Here is a tiny trained network, its code and every weight. The questions are about switching its units off for an input and a class, where a switched-off unit gives its printed mean instead of its output.

import numpy as np


def w(rows, s, z=0):
    codes = np.array(rows[::2]) - 128.0
    scale = np.full(codes.shape[1], s)
    scale[-1] = z or s
    return codes * scale


def f(y):
    return y / 2 * (1 + np.tanh(0.7978845608 * (y + 0.044715 * y**3)))


def log_softmax(a):
    a = a - a.max(-1, keepdims=True)
    return a - np.log(np.exp(a).sum(-1, keepdims=True))


def net(x, mask):
    res = np.array(x, float).reshape(1, 5) / 4 @ E
    y = f(res @ A[0][:, :-1].T + A[0][:, -1])
    res = res + np.where(mask, y, B[0][:, -1]) @ B[0][:, :-1]
    return log_softmax(res[-1] @ U[:, :-1].T + U[:, -1])


A, B = {}, {}
E = w([
[63,129,146,183,152,206,139,155,64,102,149,80],'x0',
[201,97,154,115,100,108,86,2,106,116,243,190],'x1',
[138,200,197,224,93,96,30,196,83,155,78,229],'x2',
[45,36,37,67,115,78,102,99,42,151,210,143],'x3',
[128,168,136,4,9,86,105,105,132,223,105,138],'x4',
],0.0058)
A[0] = w([
[162,106,141,163,186,163,168,105,165,62,146,103,154],'n0',
[105,128,148,221,193,156,95,174,75,58,140,162,155],'n1',
[93,186,112,123,121,146,172,221,166,147,39,71,251],'n2',
[94,38,62,106,147,105,130,102,95,112,182,120,207],'n3',
[143,92,97,9,75,113,141,48,128,161,194,114,235],'n4',
[98,55,2,83,172,108,197,133,175,108,118,69,207],'n5',
[100,54,63,89,136,140,148,87,99,124,188,102,177],'n6',
[222,158,188,146,117,102,111,106,184,128,112,182,185],'n7',
[139,135,134,107,57,34,48,126,111,206,118,205,193],'n8',
[102,179,142,154,128,153,137,201,136,136,69,108,125],'n9',
[124,127,129,96,66,56,65,123,102,196,126,188,195],'n10',
[116,132,90,51,85,102,158,123,164,167,105,104,205],'n11',
[71,99,117,156,116,110,71,143,22,146,163,161,171],'n12',
[161,111,143,165,191,161,164,120,164,70,134,106,121],'n13',
],0.007,0.0028)
B[0] = w([
[102,145,77,105,138,167,102,159,160,97,174,112,203],'n0',
[96,103,126,93,231,157,136,177,183,174,135,99,217],'n1',
[71,110,156,155,240,125,124,209,89,127,72,146,249],'n2',
[135,112,149,206,174,82,242,79,69,72,115,170,210],'n3',
[98,253,163,159,136,148,240,94,141,149,150,109,254],'n4',
[58,176,73,164,189,139,92,196,104,15,128,167,236],'n5',
[81,109,169,212,130,119,203,86,46,55,103,144,207],'n6',
[199,165,96,122,93,43,108,93,98,101,115,202,214],'n7',
[158,192,34,88,103,126,107,116,153,105,171,144,243],'n8',
[91,101,171,160,215,111,146,181,79,144,61,136,192],'n9',
[161,199,56,81,97,128,115,114,163,122,178,126,224],'n10',
[107,171,103,114,168,158,141,166,180,133,167,122,196],'n11',
[150,192,91,144,167,88,199,116,152,122,164,174,199],'n12',
[94,141,79,89,145,171,96,165,177,117,173,100,195],'n13',
],0.0071,0.0072)
U = w([
[120,133,143,190,139,102,155,123,56,96,115,162,206],'0',
[116,11,128,145,125,143,129,90,92,118,145,100,3],'1',
[107,80,218,135,153,135,140,149,115,207,83,102,63],'2',
[152,143,98,81,111,119,134,106,201,162,171,133,172],'3',
[97,134,97,106,137,171,77,161,160,115,140,104,174],'4',
[169,123,122,99,57,98,50,96,110,120,119,146,51],'5',
[116,137,203,125,47,172,157,79,123,160,152,50,57],'6',
],0.011,0.0032)

Each question gives the input, the list of numbers given to net, and the class t.
The units are the neurons (one row each of A and B). Each row of codes is followed by its name. A weight is (code - 128) times the scale printed after its matrix; where a second scale follows, it is the last column's (A, B and U).
mask holds one flag per neuron, in row order. A switched-off neuron (its flag False) gives its mean, the last column of its row in B, instead of its output. The means were averaged over made-up inputs and are rounded, as every weight is.
A unit's drop is (log p(t) with every unit on - log p(t) with that unit switched off) / (log p(t) with every unit on - log p(t) with every unit switched off).
The circuit of an input: a set's keep is (log p(t) with only the set's units on - log p(t) with every unit switched off) / (log p(t) with every unit on - log p(t) with every unit switched off). Starting from the 12 units with the biggest drops (on a tie, the unit counted first), units are removed one at a time, each time the one whose removal leaves the highest keep (on an exact tie, the one counted first), for as long as the keep stays at least 0.8.
units of the circuit, in order: the units of the circuit, biggest drop first
unit that matters most: the unit with the biggest drop
k most important neurons: the k neurons with the biggest drops, biggest first
drop when u is switched off: that unit's drop, to one decimal
input [4,5,-8,-8,8], class 6: units of the circuit, in order	n4, n8
input [8,8,-6,2,6], class 0: unit that matters most	n3
input [3,-6,-1,0,6], class 2: units of the circuit, in order	n2, n8, n9, n7
input [-6,4,5,1,3], class 3: 2 most important neurons	n10, n8
input [-2,-5,4,5,-8], class 2: 2 most important neurons	n1, n8
input [3,-7,1,-5,-7], class 2: 3 most important neurons	n9, n2, n8
input [3,5,-6,-4,-6], class 4: 2 most important neurons	n13, n0
input [2,8,4,1,3], class 5: 4 most important neurons	n1, n11, n7, n13
input [0,-1,-4,7,7], class 0: 3 most important neurons	n6, n3, n5
input [-7,1,-5,7,5], class 0: 3 most important neurons	n6, n3, n5
input [-8,-2,-5,8,3], class 0: 2 most important neurons	n6, n3
input [-7,4,6,-8,-8], class 3: 2 most important neurons	n1, n7
input [4,6,0,-8,3], class 5: 2 most important neurons	n7, n4
input [6,-5,5,-8,-8], class 2: unit that matters most	n9
input [-3,-5,5,-7,-6], class 2: drop when n1 is switched off	0.1
input [6,8,-1,-1,5], class 6: drop when n0 is switched off	0.0
input [7,4,6,-7,5], class 5: drop when n4 is switched off	0.2
